Here is a tiny trained network, its code and every weight. The questions are about switching its units off for an input and a class, where a switched-off unit gives its printed mean instead of its output.

import numpy as np


def w(rows, s, z=0):
    codes = np.array(rows[::2]) - 128.0
    scale = np.full(codes.shape[1], s)
    scale[-1] = z or s
    return codes * scale


def norm(h):
    return h / np.sqrt((h * h).mean(-1, keepdims=True) + 1e-5)


def f(y):
    return y / 2 * (1 + np.tanh(0.7978845608 * (y + 0.044715 * y**3)))


def log_softmax(a):
    a = a - a.max(-1, keepdims=True)
    return a - np.log(np.exp(a).sum(-1, keepdims=True))


def net(x, mask):
    res = np.array(x, float).reshape(1, 8) / 4 @ E
    u = 0
    for l in range(2):
        y = f(norm(res) @ A[l][:, :-1].T + A[l][:, -1])
        res = res + np.where(mask[u : u + 4], y, B[l][:, -1]) @ B[l][:, :-1]
        u += 4
    return log_softmax(norm(res)[-1] @ U[:, :-1].T + U[:, -1])


A, B = {}, {}
E = w([
[73,136,48,23,53,116,210,115,178,121,219,175],'x0',
[137,118,131,121,132,138,122,148,145,152,141,118],'x1',
[186,144,9,201,101,156,255,98,213,191,126,185],'x2',
[129,112,136,121,121,118,121,127,140,151,130,133],'x3',
[212,32,136,189,86,182,128,92,115,85,145,37],'x4',
[127,122,129,135,117,114,111,123,140,134,131,139],'x5',
[142,147,122,119,121,122,131,131,133,122,116,113],'x6',
[129,134,133,133,135,150,113,155,168,115,131,132],'x7',
],0.0066)
A[0] = w([
[254,122,57,191,116,180,184,56,155,148,136,168,2],'0.n0',
[89,66,114,45,48,122,160,152,126,40,202,86,99],'0.n1',
[133,226,69,182,196,80,187,156,166,241,40,219,119],'0.n2',
[50,214,155,59,192,69,103,202,92,160,116,168,164],'0.n3',
],0.0056,0.0045)
B[0] = w([
[14,114,135,135,119,53,134,235,116,124,92,101,201],'0.n0',
[184,204,148,181,48,160,68,50,89,131,213,124,218],'0.n1',
[194,255,170,151,143,218,73,27,97,149,183,203,255],'0.n2',
[89,73,72,194,86,107,214,199,171,135,87,89,249],'0.n3',
],0.0083,0.0064)
A[1] = w([
[49,187,31,157,23,136,239,126,179,145,176,147,67],'1.n0',
[219,45,184,85,189,120,85,75,82,72,123,70,81],'1.n1',
[158,147,101,254,157,137,200,145,165,181,26,122,49],'1.n2',
[128,133,150,197,165,123,123,206,127,144,25,125,4],'1.n3',
],0.0057,0.0021)
B[1] = w([
[130,70,114,56,144,126,130,145,183,85,119,110,254],'1.n0',
[142,92,103,105,164,189,120,100,200,64,109,165,187],'1.n1',
[106,121,169,131,90,61,92,152,2,175,124,64,193],'1.n2',
[134,147,141,181,163,92,160,116,80,170,89,129,178],'1.n3',
],0.01,0.0082)
U = w([
[66,71,172,240,199,16,160,207,15,219,16,49,173],'0',
[236,217,222,229,47,199,25,21,48,155,231,144,254],'1',
[34,18,55,48,22,36,208,225,214,69,173,47,157],'2',
[157,209,39,24,173,164,223,50,230,166,224,255,32],'3',
[202,18,202,203,226,211,49,59,185,29,39,101,4],'4',
],0.0099,0.0071)

Each question gives the input, the list of numbers given to net, and the class t.
The units are the neurons (one row each of A and B). Each row of codes is followed by its name. A weight is (code - 128) times the scale printed after its matrix; where a second scale follows, it is the last column's (A, B and U).
mask holds one flag per neuron, layer by layer. A switched-off neuron (its flag False) gives its mean, the last column of its row in B, instead of its output. The means were averaged over made-up inputs and are rounded, as every weight is.
A unit's drop is (log p(t) with every unit on - log p(t) with that unit switched off) / (log p(t) with every unit on - log p(t) with every unit switched off).
The circuit of an input: a set's keep is (log p(t) with only the set's units on - log p(t) with every unit switched off) / (log p(t) with every unit on - log p(t) with every unit switched off). Starting from all 8 units, units are removed one at a time, each time the one whose removal leaves the highest keep (on an exact tie, the one counted first), for as long as the keep stays at least 0.8.
units of the circuit, in order: the units of the circuit, biggest drop first
unit that matters most: the unit with the biggest drop
top k neurons: the k neurons with the biggest drops, biggest first
top k neurons in layer l: the k neurons of layer l with the biggest drops, biggest first
drop when u is switched off: that unit's drop, to one decimal
input [8,1,-1,-2,-6,-8,-1,-8], class 2: units of the circuit, in order => (0.n3)
input [8,-7,-1,0,-8,-1,2,-1], class 2: top 2 neurons => (0.n3 1.n0)
input [-3,-7,1,-4,8,1,-8,3], class 0: top 3 neurons in layer 0 => (0.n2 0.n1 0.n0)
input [0,-3,-7,6,8,-5,-5,-6], class 4: top 3 neurons => (1.n1 0.n2 1.n2)
input [-5,5,6,5,2,6,-2,8], class 0: top 2 neurons => (0.n0 0.n1)
input [-2,0,-6,2,4,7,-5,-7], class 4: top 2 neurons => (1.n1 0.n2)
input [-4,-7,-1,5,1,3,4,-7], class 4: top 2 neurons => (0.n3 1.n1)
input [8,6,0,2,3,8,0,1], class 1: top 2 neurons in layer 0 => (0.n1 0.n3)
input [0,1,-3,6,-1,6,5,8], class 0: top 2 neurons => (1.n3 0.n1)
input [2,-6,-6,-2,0,-5,-7,8], class 2: top 2 neurons in layer 0 => (0.n2 0.n3)
input [-2,0,-2,-3,1,8,-6,-6], class 4: top 2 neurons => (0.n3 0.n0)
input [0,-1,-8,7,2,-4,8,1], class 4: top 2 neurons in layer 0 => (0.n2 0.n0)
input [6,6,6,2,2,-6,6,-3], class 2: top 2 neurons => (0.n0 1.n0)
input [-5,-8,3,-6,-2,-8,6,6], class 1: units of the circuit, in order => (0.n2)
input [-7,-6,1,8,-4,8,1,-5], class 1: top 2 neurons => (0.n2 0.n0)
input [6,1,0,-3,7,0,4,5], class 1: top 2 neurons => (0.n1 0.n3)
input [3,-1,0,8,4,-6,7,1], class 1: top 2 neurons in layer 0 => (0.n1 0.n3)
input [1,-4,2,-3,8,6,-2,2], class 2: top 2 neurons in layer 0 => (0.n0 0.n2)
input [-1,6,8,4,4,-1,3,-4], class 0: drop when 1.n2 is switched off => 0.2
input [-2,6,7,7,3,-1,0,-1], class 0: unit that matters most => 0.n0
input [-3,5,8,7,-8,-4,-1,-1], class 1: drop when 0.n2 is switched off => 2.1
input [2,6,-1,5,-8,0,-4,-6], class 2: drop when 0.n3 is switched off => 5.5
input [-8,2,-8,4,3,-1,-7,-8], class 4: top 2 neurons in layer 1 => (1.n1 1.n2)
